nebo: [-4.04 -1.14 -0.23 -0.26  0.37  6.28  1.46 -1.09]
gifel: [ 0.60  0.37 -0.23 -1.14  0.38 -0.26  2.30  4.83]
Zarof: [-2.38 -2.72  3.34 -1.24 -3.18  2.02  4.26  5.68]
bek: [ 5.24 -1.14  1.00  4.89 -3.85  3.64 -0.08  1.45]
Gegu: [-8.68 -1.67  1.78 -5.66  1.21  1.01  4.26  2.93]
vores: [-5.03  0.36  0.22 -1.00  0.37  5.88  2.02 -0.25]
tutez: [-8.02  0.24 -0.90 -4.92  3.91  0.80  1.32 -1.94]
pigu: [-4.37 -1.08  0.00 -1.00  0.70  5.27  1.60 -0.67]
Tiv: [-4.04 -1.14 -0.23 -0.26  1.21  3.04  1.32 -0.67]
dimel: [-5.03 -2.13  2.01 -2.47 -0.82  3.24  3.84  3.14]
ran: [-1.34  2.02 -5.03  0.22  5.88 -1.00  0.37  1.45]
vuzab: [ 3.25 -0.02 -1.34  4.89 -1.15  6.08 -1.91 -3.00]
q: [-5.03  0.36  0.22 -1.00  0.37  5.88  2.02]
vores
gone vores: [ 5.88 -5.03 -1.00  0.36 -0.25  2.02  0.22]
[0.37]
q: [-1.14 -0.23 -0.26  0.37  6.28]
nebo
q: [0.37 1.45]
ran
q: [-2.13  2.01 -2.47 -0.82  3.24  3.84  3.14]
dimel
gone gifel: [ 4.83 -1.14  0.60  2.30 -0.23  0.38 -0.26]
[0.37]

vuzab: [-1.18  4.50  2.88 -1.72  0.83 -0.48 -4.17 -3.34  1.21 -0.33  6.05  2.68
  0.09 -1.00  6.72  1.66 -0.93 -4.18  4.72  1.88  3.61  0.03 -1.37  2.40
 -2.45  3.01 -9.52 -0.73 -2.83 -2.05 -2.18  0.61  1.09 -2.52  2.19  0.70
  2.39 -4.69  0.02  2.11  4.42  4.89 -6.95 -5.51  2.57  2.97  1.00  2.80
 -1.66 -1.23  2.02 -2.23  5.61  0.91  5.24 -6.16 -0.72  0.53 -0.24  0.76
  1.74 -1.20 -7.31]
Gegu: [ 0.06 -0.43  0.91  0.35  0.69  1.04 -2.03  1.03  1.24 -0.37  0.37  1.28
  0.75 -0.03  0.55 -0.44  1.27 -0.68 -0.71 -0.36  1.12 -0.11 -0.44 -0.63
  1.70  1.04 -0.89  0.18 -0.22 -0.01  0.34 -0.38  1.70  0.52  0.89  0.55
  0.66 -0.32  1.03 -0.20 -0.79 -0.28  0.73 -0.34  0.51  2.14  0.63 -0.09
 -0.03 -1.33 -0.04  0.36 -0.23  0.35 -0.30 -0.92 -0.18 -0.70  1.71  0.43
  0.17 -1.25 -0.79]
pigu: [ 0.46  0.75 -0.17  1.22  0.23 -0.02 -0.89  1.19 -1.57 -0.29 -0.02 -0.30
  0.28 -0.99 -1.45 -0.56 -1.17  0.66  0.00 -1.56 -0.41  0.27  0.40 -0.12
 -1.65  0.94 -2.01  0.13  0.63 -0.31  1.66 -0.68 -1.08  1.07 -0.35  0.93
  0.71  1.11  1.36 -1.66  1.42 -1.26 -1.60 -1.11  1.44  0.59 -0.57 -1.04
  0.17  1.16  0.52  0.75  0.84 -0.58  2.69 -0.35  2.35  0.58 -0.85 -0.34
  0.72 -1.60  0.13]
vores: [-0.88  2.88  2.43 -0.74  0.54  0.59 -0.19 -2.33 -2.57  1.05  1.53  0.20
  0.32 -1.78  4.42  1.84  1.50 -0.36  2.78 -0.82  0.56 -1.04 -0.97  1.89
  0.24  1.57 -2.29  0.58 -0.91 -1.32  0.06 -1.09 -0.86 -0.27  0.53  0.10
  2.69 -1.06  0.17  0.53  2.01  0.36 -1.87 -0.19  2.03  1.91 -0.32 -0.37
 -0.17  1.09  3.68 -2.44  3.26 -0.82  2.30  0.35 -0.03  1.63 -0.83  0.40
  1.19 -0.87 -2.94]
bek: [-1.80 -2.79  2.40 -1.47 -0.51  1.63  0.49 -5.43  6.18  3.49 -4.29  0.05
 -3.92  1.19  5.29 -0.45  3.66 -0.20 -1.38 -0.62  1.79 -0.65 -2.65 -1.32
  2.09 -0.94  1.66 -1.42 -3.10 -4.16 -5.06  0.80  0.25 -4.02  1.68  0.70
 -1.01 -0.72 -4.60  3.78 -2.88 -0.52  7.48  0.13 -1.93  1.00 -0.36  1.37
  0.68 -4.36 -3.23 -3.87  1.33 -1.50 -4.43  2.56 -5.12  1.24  0.57  2.40
 -1.31  3.64 -1.80]
Zarof: [-1.28 -1.01  0.76 -0.82  0.84 -3.43 -1.62  0.45  0.96  2.38 -0.71 -0.53
  0.71 -1.43 -0.58 -1.21 -1.27  1.14  2.45 -2.41  1.24 -0.21 -0.43  0.12
 -0.12 -0.49  1.31 -1.21  0.50 -0.69  0.14  0.27  1.29 -0.39  0.01 -1.54
 -1.58  2.33 -0.15  0.74 -2.18  0.58  0.54  0.26  1.15 -0.07 -1.84  1.62
 -0.64  1.13  1.07  0.00 -1.21  1.42 -1.66 -0.19  1.46 -0.29  1.27 -0.98
 -2.16 -1.01  1.48]
Tiv: [ 0.21 -0.03  1.10  0.71  0.65  1.23  4.09 -0.14 -1.55  1.85 -3.67 -2.41
  0.04 -1.62 -0.22  1.14  3.63  3.37 -0.06 -3.10 -2.72 -1.74  0.39 -0.50
  2.81 -0.58  6.23  1.36  1.23  0.20  2.25 -2.23 -2.16  1.96 -1.06 -0.62
  1.54  3.55 -0.26 -0.95 -1.11 -4.59  3.93  5.63  0.05 -0.60 -0.87 -3.85
  2.16  2.96  2.74 -1.14 -1.09 -2.02 -1.86  6.94  0.24  1.68 -0.38  0.16
 -0.22 -0.28  3.15]
gifel: [ 0.42  0.76  0.99  1.68  0.30  0.64 -1.60  0.14 -0.70  0.34 -2.04 -0.82
 -0.85 -2.78 -1.19 -1.22 -1.21  1.75 -0.41 -3.65 -0.40  0.52 -0.33 -0.76
 -1.96  1.86 -3.47 -0.48  0.14 -1.95  0.81 -1.22 -1.96  1.04 -0.05  1.87
  1.11  2.12  1.51 -1.28  2.16 -3.02  0.05 -3.16  2.08  1.75 -1.70 -1.17
  0.74  0.69  0.90 -0.07  2.66 -1.67  3.45  0.36  2.87  0.94 -1.77 -0.17
  0.93 -1.79 -1.11]
q: [-0.28  0.73 -0.34  0.51  2.14  0.63 -0.09 -0.03 -1.33 -0.04  0.36 -0.23]
Gegu
gone Tiv: [-1.55  0.71  4.09  1.14 -1.74 -0.03  1.85 -0.38 -1.06 -0.87  0.05 -2.16
  6.94 -4.59  3.55  1.68  3.93  5.63 -3.67 -0.14  1.23  2.25  0.24 -0.22
 -0.95 -1.86 -2.23  0.21 -0.62 -2.02  2.81 -3.10  6.23 -0.50  0.39 -0.60
 -2.72  2.74  0.16  3.63 -2.41  0.20 -1.14 -3.85 -0.22  1.96 -1.11 -0.26
  1.36  2.16  3.15 -0.06  3.37 -1.09  1.23  2.96 -0.28 -1.62  1.10 -0.58
  0.65  1.54]
[0.04]
q: [1.53 0.20 0.32]
vores
q: [-0.44 -0.63  1.70  1.04 -0.89]
Gegu

Tiv: [ 8.84  1.58 -0.84 -1.75  3.13  0.67 -3.09 -3.95 -4.07 -3.30  4.29  0.22
  1.40  0.24  5.15  4.93 -8.43 -5.48  0.80]
tutez: [-0.97  4.36 -0.91  2.50 -0.14  8.39 -0.85 -8.67 -4.31  4.98  7.25 -0.08
 -1.27 -0.22  3.25 -1.47 -3.43 -3.59 -4.68]
Gegu: [-0.37 -1.44  0.26  3.44 -1.73 -3.65 -3.98 -4.68  0.71  4.00 -0.87  2.25
  0.45  8.49 -5.48 -8.43  5.15  4.93  6.23]
ran: [-2.11 -3.56 -4.16 -4.68  0.97  3.57 -0.80  2.21 -0.81  8.53 -3.81 -7.65
 -3.15  6.92  5.48 -0.54 -1.64  0.76  2.78]
gone ran: [-1.64 -4.16  8.53 -3.81 -4.68 -0.81  2.78  0.97  5.48 -2.11 -3.56 -7.65
  6.92  3.57  2.21 -3.15 -0.54  0.76]
[-0.80]
q: [ 5.15  4.93 -8.43 -5.48]
Tiv
gone Gegu: [ 4.93 -1.44 -5.48 -3.98  0.45  8.49  3.44 -4.68  2.25  4.00 -0.87 -8.43
  5.15 -1.73  6.23 -3.65  0.26  0.71]
[-0.37]

ran: [-5.71 -1.41 -3.41 -2.58  0.00  2.08  0.63 -8.81 -3.02 -5.72]
bek: [ 1.15 -0.24 -2.40 -1.79 -1.85  3.44  1.34  1.16  1.79  1.41]
vores: [ 6.41 -0.24 -2.40  1.80 -0.79 -1.97 -2.47  0.49 -0.33 -0.56]
gone bek: [-1.79 -2.40  3.44 -1.85  1.15  1.41  1.79 -0.24  1.34]
[1.16]
q: [-5.71 -1.41 -3.41 -2.58  0.00  2.08  0.63 -8.81 -3.02]
ran
q: [-3.41 -2.58  0.00]
ran
gone ran: [-3.02 -8.81  2.08  0.00 -5.71 -2.58  0.63 -1.41 -3.41]
[-5.72]
q: [ 1.15 -0.24 -2.40 -1.79 -1.85  3.44  1.34  1.16  1.79  1.41]
bek

